Each row is followed by one of two labels, saying whether the row has a hidden trait. Each part has a new trait and two new labels.
(in the rows, 128 means zero)
[140 101 136 127 185 105 119 141 133 129 126 130  90 137 131 117 124] : P
[121 128 131 128 218 141 111 102 165 120 133 126   1 139 127 116 192] : P
[132 100 129 128 228 107 118 159 154 128 134 132   9 131 131 118 135] : Z
[134 101 121 130 179 120 118 150 119 131 126 131 105 147 130 138 140] : P
[137  94 126 130 198 107 117 167 134 130 126 133  98 135 127 142 123] : P
[124  92 122 134 148 140 115 176 131 126 135 132  67 138 123 164 165] : P
[132 104 132 132 157 112 120 171 142 126 130 133  81 124 122 141 126] : Z
[127 121 119 122 146 120 126 158 151 130 127 132 112 130 124 140 139] : Z
[130  95 109 132 211 115 116 163 135 127 134 131  97 143 126 135 122] : Z
[131 129 123 130 209 120 119 122 135 124 128 129  97 139 125 120 134] : P
[136 121 104 112 205 111 117 121 144 134 120 128 122 162 131 111 151] : P
[121 126 114 128 106 129 129 164 134 133 124 133 155 125 122 169 131] : P
[129  91 129 125 242 116 108 128 160 128 131 130   1 150 135 114 185] : P
[138 115 125 127 179 121 117 115 111 130 121 128 136 158 132 121 148] : P
[123 110 101 123 178 139 117 130 132 130 129 127 104 156 129 135 164] : P
[131  88 119 122 216 114 110 153 157 130 127 132  31 144 130 138 167] : P
[134 120 127 126 166 116 125 138 130 130 127 130 118 141 130 124 140] : P
[141 110 124 121 210 106 113 136 136 131 117 131 126 151 127 129 147] : Z
[136 105 121 129 198 121 113 156 127 128 128 131 105 154 126 138 152] : Z
[122 123 121 131 117 145 125 153 131 126 133 129 112 131 121 154 155] : P
[130 110 111 118 175 119 114 168 158 131 122 133 114 138 121 154 145] : Z
[139  95 119 127 230 102 111 140 133 131 123 132  79 157 132 124 147] : P
[130  96 130 141 202 129 116 153 125 125 136 131  55 143 126 142 151] : Z
[123  96 121 131 135 129 121 166 129 131 133 132  64 132 130 154 134] : P
[130 119 124 123 173 112 120 148 152 131 124 132  72 133 128 133 148] : Z
[132 102 116 125 240 118 110 129 146 126 130 128  54 152 130 117 147] : P
[129 117 132 126 177 120 116 153 157 127 127 132  49 131 124 139 165] : Z
[125 116  98 115 191 131 112 132 147 134 118 130 114 158 127 146 174] : P
[126 111 129 128 197 120 117 149 158 126 132 131  12 133 128 129 160] : Z
[126 134 129 122 204 132 111 106 161 125 118 129  89 145 121 138 178] : P
